Below is a small trained network, with its code and all its weights. Each question gives an input and a target symbol and asks what happens when units are switched off, that is, made to give their printed mean instead of their output.

import numpy as np


def w(rows, s, z=0):
    codes = np.array(rows[::2]) - 128.0
    scale = np.full(codes.shape[1], s)
    scale[-1] = z or s
    return codes * scale


def f(y):
    return np.maximum(y, 0)


def softmax(a):
    e = np.exp(a - a.max(-1, keepdims=True))
    return e / e.sum(-1, keepdims=True)


def log_softmax(a):
    a = a - a.max(-1, keepdims=True)
    return a - np.log(np.exp(a).sum(-1, keepdims=True))


def net(x, mask):
    ids = ['αβγδεζηθλμξπσφψω'.index(c) for c in x.split()]
    T = len(ids)
    res = E[ids] + P[:T]
    u = 0
    for l in range(2):
        r = res
        for j in range(3):
            rows = slice(2 * j, 2 * j + 2)
            q, k, v = (r @ M[l][rows].T for M in (Q, K, V))
            z = softmax(np.where(np.tri(T) > 0, q @ k.T / 2**0.5, -1e9)) @ v
            o = O[l][rows]
            res = res + np.where(mask[u + j], z, o[:, -1]) @ o[:, :-1]
        u += 3
        y = f(res @ A[l][:, :-1].T + A[l][:, -1])
        res = res + np.where(mask[u : u + 8], y, B[l][:, -1]) @ B[l][:, :-1]
        u += 8
    return log_softmax(res[-1] @ U[:, :-1].T + U[:, -1])


Q, K, V, O, A, B = {}, {}, {}, {}, {}, {}
E = w([
[137,93,85,152,58,90,119],'α',
[149,141,160,91,168,191,166],'β',
[167,127,110,76,127,180,176],'γ',
[148,56,182,162,150,155,142],'δ',
[57,157,75,78,148,132,199],'ε',
[129,151,142,118,111,106,141],'ζ',
[104,128,216,155,83,59,133],'η',
[152,99,173,155,106,75,105],'θ',
[49,119,92,77,250,152,125],'λ',
[125,106,114,43,81,140,135],'μ',
[31,135,124,155,86,6,136],'ξ',
[134,118,229,113,98,141,110],'π',
[208,109,177,76,76,93,77],'σ',
[14,153,127,146,239,96,139],'φ',
[167,54,160,107,73,193,105],'ψ',
[210,145,55,169,199,100,113],'ω',
],0.02)
P = w([
[85,6,154,66,170,142,73],'0',
[143,151,200,165,14,150,156],'1',
[97,66,39,199,128,64,191],'2',
[69,103,86,43,179,110,87],'3',
[162,154,202,165,40,153,165],'4',
[121,83,41,203,126,70,183],'5',
[141,122,84,51,155,78,64],'6',
[164,169,194,172,54,156,144],'7',
[121,75,46,212,120,59,200],'8',
[153,74,81,20,128,67,131],'9',
[138,144,191,168,62,157,174],'10',
],0.012)
Q[0] = w([
[52,113,127,99,84,113,96],'0.h0',
[101,135,140,47,81,1,148],'0.h0',
[143,127,103,147,169,89,150],'0.h1',
[117,202,148,93,111,154,73],'0.h1',
[164,173,166,135,166,190,128],'0.h2',
[100,103,103,84,141,126,107],'0.h2',
],0.0093)
K[0] = w([
[118,105,113,75,113,125,130],'0.h0',
[132,165,148,125,132,114,98],'0.h0',
[124,129,122,134,157,77,130],'0.h1',
[60,2,108,137,70,121,217],'0.h1',
[93,91,126,133,140,71,177],'0.h2',
[66,105,115,90,180,140,81],'0.h2',
],0.0087)
V[0] = w([
[160,162,69,136,119,204,104],'0.h0',
[184,184,209,169,174,102,145],'0.h0',
[184,126,167,93,117,99,99],'0.h1',
[253,140,22,210,220,188,89],'0.h1',
[82,83,80,188,98,228,8],'0.h2',
[81,136,111,193,109,193,72],'0.h2',
],0.0063)
O[0] = w([
[237,174,229,126,165,103,108,39],'0.h0',
[246,117,128,156,114,97,120,112],'0.h0',
[255,222,183,43,132,167,29,163],'0.h1',
[79,181,72,101,166,193,5,2],'0.h1',
[162,149,23,201,196,105,56,97],'0.h2',
[118,169,213,128,140,253,131,88],'0.h2',
],0.0051,0.0063)
A[0] = w([
[97,175,110,38,64,83,129,180],'0.n0',
[157,92,54,79,228,151,132,60],'0.n1',
[226,220,12,151,152,86,164,71],'0.n2',
[129,223,147,25,178,209,195,160],'0.n3',
[142,158,79,185,18,122,218,123],'0.n4',
[175,106,81,1,109,75,244,206],'0.n5',
[183,127,199,36,190,156,102,108],'0.n6',
[32,118,79,57,183,69,128,3],'0.n7',
],0.007,0.0035)
B[0] = w([
[151,123,56,2,198,44,82,189],'0.n0',
[98,110,100,57,51,76,204,156],'0.n1',
[134,111,246,165,107,75,47,149],'0.n2',
[142,71,131,150,133,162,59,156],'0.n3',
[154,147,105,72,157,175,192,213],'0.n4',
[135,161,116,183,140,134,49,251],'0.n5',
[80,156,129,167,119,126,142,154],'0.n6',
[210,125,225,181,63,137,113,174],'0.n7',
],0.0079,0.012)
Q[1] = w([
[206,120,136,172,64,99,144],'1.h0',
[179,51,182,102,180,73,46],'1.h0',
[161,165,3,198,127,108,141],'1.h1',
[243,79,181,59,59,150,227],'1.h1',
[145,99,184,213,76,153,108],'1.h2',
[155,24,86,149,226,103,95],'1.h2',
],0.0067)
K[1] = w([
[195,130,182,104,112,190,123],'1.h0',
[134,169,208,142,21,21,46],'1.h0',
[1,189,183,177,184,46,136],'1.h1',
[164,163,165,51,180,177,142],'1.h1',
[173,94,197,109,112,168,94],'1.h2',
[44,144,94,123,127,86,85],'1.h2',
],0.009)
V[1] = w([
[138,84,69,136,89,190,136],'1.h0',
[106,153,73,151,145,176,103],'1.h0',
[78,143,197,150,188,63,134],'1.h1',
[118,86,120,97,99,156,142],'1.h1',
[166,129,143,164,55,253,152],'1.h2',
[105,198,112,103,48,169,128],'1.h2',
],0.0061)
O[1] = w([
[95,100,123,98,1,106,145,82],'1.h0',
[116,160,96,149,131,170,182,2],'1.h0',
[60,133,185,151,106,142,157,120],'1.h1',
[134,116,76,98,119,71,66,159],'1.h1',
[179,212,147,178,131,154,84,54],'1.h2',
[108,137,122,50,67,163,134,91],'1.h2',
],0.008,0.0057)
A[1] = w([
[121,168,140,188,138,150,177,123],'1.n0',
[118,75,132,110,166,128,80,177],'1.n1',
[137,126,160,179,64,160,128,205],'1.n2',
[123,117,179,166,180,51,149,255],'1.n3',
[167,57,127,156,134,246,121,121],'1.n4',
[159,97,119,112,114,124,87,177],'1.n5',
[136,192,143,57,133,223,144,92],'1.n6',
[99,205,183,68,97,167,175,110],'1.n7',
],0.011,0.0041)
B[1] = w([
[116,90,216,190,104,20,172,138],'1.n0',
[95,194,141,114,133,125,57,217],'1.n1',
[186,58,58,152,111,199,109,168],'1.n2',
[127,117,83,94,150,163,102,254],'1.n3',
[129,220,91,125,61,1,94,157],'1.n4',
[91,178,178,132,184,133,162,213],'1.n5',
[122,214,117,132,241,152,128,153],'1.n6',
[51,214,174,110,59,203,141,156],'1.n7',
],0.0093,0.013)
U = w([
[79,160,46,100,165,204,182,157],'α',
[68,151,175,203,153,109,195,253],'β',
[193,63,115,85,142,204,144,246],'γ',
[159,152,127,66,196,105,154,168],'δ',
[159,186,61,140,172,113,196,129],'ε',
[106,145,206,76,59,123,164,99],'ζ',
[142,134,44,120,95,196,91,99],'η',
[130,102,50,79,92,199,144,148],'θ',
[93,217,143,202,123,85,158,90],'λ',
[81,136,92,72,79,86,197,55],'μ',
[1,135,107,145,103,191,3,165],'ξ',
[110,135,173,108,134,237,111,55],'π',
[120,212,203,117,173,113,230,110],'σ',
[142,128,115,177,45,63,108,128],'φ',
[199,148,242,85,147,77,180,24],'ψ',
[174,124,140,156,217,216,122,94],'ω',
],0.007,0.0049)

Each question gives the input, a string of symbols that net reads in full, and the target symbol t.
The units are the heads (2 rows each of Q, K, V and O) and the neurons (one row each of A and B). Each row of codes is followed by its name. A weight is (code - 128) times the scale printed after its matrix; where a second scale follows, it is the last column's (O, A, B and U).
mask holds one flag per unit, layer by layer, with each layer's heads first. A switched-off unit (its flag False) gives its mean, the last column of its rows in O or B, instead of its output. The means were averaged over made-up inputs and are rounded, as every weight is.
A unit's drop is (log p(t) with every unit on - log p(t) with that unit switched off) / (log p(t) with every unit on - log p(t) with every unit switched off).
The circuit of an input: a set's keep is (log p(t) with only the set's units on - log p(t) with every unit switched off) / (log p(t) with every unit on - log p(t) with every unit switched off). Starting from the 12 units with the biggest drops (on a tie, the unit counted first), units are removed one at a time, each time the one whose removal leaves the highest keep (on an exact tie, the one counted first), for as long as the keep stays at least 0.8.
circuit, biggest first: the units of the circuit, biggest drop first
most important unit: the unit with the biggest drop
k most important neurons: the k neurons with the biggest drops, biggest first
which heads matter: for each layer, one digit per head in row order, 1 if its drop is at least 0.15 and else 0, layers parted by /
input ζ ε ε θ ζ θ σ, target ξ: most important unit => 1.n1
input π ξ η φ α ε ξ φ ζ, target β: which heads matter => 010 / 010
input ζ α η μ π ζ ω ω π, target ξ: which heads matter => 010 / 000
input γ β η ε, target ξ: circuit, biggest first => (0.n5; 0.n3)
input ε ω η η λ ζ μ π ω, target ξ: 4 most important neurons => (0.n2; 1.n3; 0.n4; 1.n1)
input ω ζ ε α φ λ ζ ζ, target σ: 4 most important neurons => (0.n4; 1.n3; 1.n6; 1.n7)
input η ε μ η ζ ε φ β, target λ: 2 most important neurons => (1.n4; 0.n0)
input μ δ π δ ψ, target η: which heads matter => 000 / 101
input π ω σ φ μ μ ξ π μ δ, target ξ: circuit, biggest first => (1.n1; 0.h1)
input π ζ ζ ζ θ θ ε δ, target φ: circuit, biggest first => (1.n4; 0.n0; 1.n2)
input μ ε φ α θ α γ ε μ π, target ξ: circuit, biggest first => (0.n4; 1.n1)
input θ θ ψ ζ ζ σ η ζ ζ δ, target ξ: 2 most important neurons => (0.n4; 1.n1)
input α β ξ σ ζ λ ξ θ π μ π, target π: 3 most important neurons => (1.n7; 1.n2; 0.n5)
input δ ω ζ, target ξ: circuit, biggest first => (0.h1)
input μ ξ ζ θ ε γ ζ η γ ξ, target δ: which heads matter => 000 / 100
input α μ α α η σ ψ θ ω ζ, target ξ: which heads matter => 010 / 000
input φ η ε σ δ, target φ: 4 most important neurons => (1.n4; 0.n0; 1.n2; 1.n0)
input η ω ζ λ γ ζ π ξ μ θ, target ξ: which heads matter => 000 / 000
input ω ξ η ε γ, target ε: 3 most important neurons => (1.n4; 1.n6; 0.n3)
input ζ π ε π ε λ δ μ, target δ: which heads matter => 000 / 010
input α η ψ, target φ: circuit, biggest first => (1.n4; 0.n0)
input φ λ ζ, target β: most important unit => 1.n0
input ε ζ ξ λ ε π, target γ: which heads matter => 010 / 000
input ψ μ ζ δ η α δ ε φ, target β: which heads matter => 000 / 010
input σ η σ, target δ: 2 most important neurons => (1.n5; 0.n0)
input μ η λ θ φ ζ ζ φ η ψ, target ξ: 3 most important neurons => (1.n1; 0.n5; 0.n4)
